Below is a small trained network, with its code and all its weights. Each question gives an input and a class and asks what happens when units are switched off, that is, made to give their printed mean instead of their output.

import numpy as np


def w(rows, s, z=0):
    codes = np.array(rows[::2]) - 128.0
    scale = np.full(codes.shape[1], s)
    scale[-1] = z or s
    return codes * scale


def f(y):
    return np.maximum(y, 0)


def log_softmax(a):
    a = a - a.max(-1, keepdims=True)
    return a - np.log(np.exp(a).sum(-1, keepdims=True))


def net(x, mask):
    res = np.array(x, float).reshape(1, 2) / 4 @ E
    y = f(res @ A[0][:, :-1].T + A[0][:, -1])
    res = res + np.where(mask, y, B[0][:, -1]) @ B[0][:, :-1]
    return log_softmax(res[-1] @ U[:, :-1].T + U[:, -1])


A, B = {}, {}
E = w([
[169,97,172,11,157,159,144,86,231,136],'x0',
[170,124,130,81,174,21,166,196,59,180],'x1',
],0.012)
A[0] = w([
[175,143,112,37,136,135,151,87,227,188,122],'neuron 1',
[136,101,128,179,30,175,89,42,159,65,93],'neuron 2',
[39,146,97,195,90,137,164,197,69,133,90],'neuron 3',
[250,90,114,59,161,18,171,248,62,220,86],'neuron 4',
[85,122,46,191,61,57,103,93,56,102,163],'neuron 5',
[117,202,77,181,159,129,107,160,21,160,73],'neuron 6',
[106,99,168,147,181,99,216,129,117,170,254],'neuron 7',
[177,64,144,2,173,111,190,66,177,232,84],'neuron 8',
],0.0063,0.01)
B[0] = w([
[172,103,135,80,59,113,151,98,104,122,210],'neuron 1',
[46,161,146,163,173,189,82,128,179,170,195],'neuron 2',
[144,79,194,73,79,161,201,68,84,119,188],'neuron 3',
[66,131,197,143,140,217,37,131,88,202,255],'neuron 4',
[196,79,118,155,89,104,141,107,108,148,218],'neuron 5',
[98,62,202,97,70,141,142,82,71,142,188],'neuron 6',
[160,149,71,252,76,90,117,220,240,149,237],'neuron 7',
[122,67,200,129,99,155,145,78,136,110,213],'neuron 8',
],0.011,0.012)
U = w([
[185,48,153,99,110,133,187,83,95,93,81],'0',
[10,172,138,133,168,171,64,134,117,172,48],'1',
[197,158,65,170,118,92,143,200,188,119,254],'2',
[130,181,106,81,206,77,164,118,79,134,75],'3',
],0.014,0.0082)

Each question gives the input, the list of numbers given to net, and the class t.
The units are the neurons (one row each of A and B). Each row of codes is followed by its name. A weight is (code - 128) times the scale printed after its matrix; where a second scale follows, it is the last column's (A, B and U).
mask holds one flag per neuron, in row order. A switched-off neuron (its flag False) gives its mean, the last column of its row in B, instead of its output. The means were averaged over made-up inputs and are rounded, as every weight is.
A unit's drop is (log p(t) with every unit on - log p(t) with that unit switched off) / (log p(t) with every unit on - log p(t) with every unit switched off).
The circuit of an input: a set's keep is (log p(t) with only the set's units on - log p(t) with every unit switched off) / (log p(t) with every unit on - log p(t) with every unit switched off). Starting from all 8 units, units are removed one at a time, each time the one whose removal leaves the highest keep (on an exact tie, the one counted first), for as long as the keep stays at least 0.8.
units of the circuit, in order: the units of the circuit, biggest drop first
most important unit: the unit with the biggest drop
top k neurons: the k neurons with the biggest drops, biggest first
drop of u: that unit's drop, to one decimal
input [-5,-4], class 0: most important unit : neuron 4
input [0,-3], class 2: top 3 neurons : neuron 4; neuron 6; neuron 8
input [-3,1], class 2: units of the circuit, in order : neuron 8; neuron 4
input [3,-1], class 2: units of the circuit, in order : neuron 3; neuron 4
input [-8,8], class 0: top 4 neurons : neuron 3; neuron 5; neuron 6; neuron 2
input [3,2], class 2: top 3 neurons : neuron 3; neuron 6; neuron 7
input [6,7], class 1: top 3 neurons : neuron 4; neuron 5; neuron 3
input [-6,-6], class 0: top 2 neurons : neuron 4; neuron 5
input [3,-3], class 2: top 4 neurons : neuron 4; neuron 3; neuron 6; neuron 8
input [3,1], class 2: top 2 neurons : neuron 3; neuron 6
input [-3,2], class 2: top 3 neurons : neuron 8; neuron 1; neuron 7
input [7,-8], class 1: top 4 neurons : neuron 2; neuron 5; neuron 3; neuron 6
input [-7,7], class 0: top 3 neurons : neuron 3; neuron 5; neuron 6
input [-3,3], class 2: units of the circuit, in order : neuron 7
input [-6,6], class 0: top 2 neurons : neuron 3; neuron 5
input [4,6], class 1: drop of neuron 4 : 1.6
input [6,8], class 1: drop of neuron 4 : 2.2
input [5,8], class 1: drop of neuron 4 : 1.9
input [0,7], class 1: drop of neuron 4 : 2.1
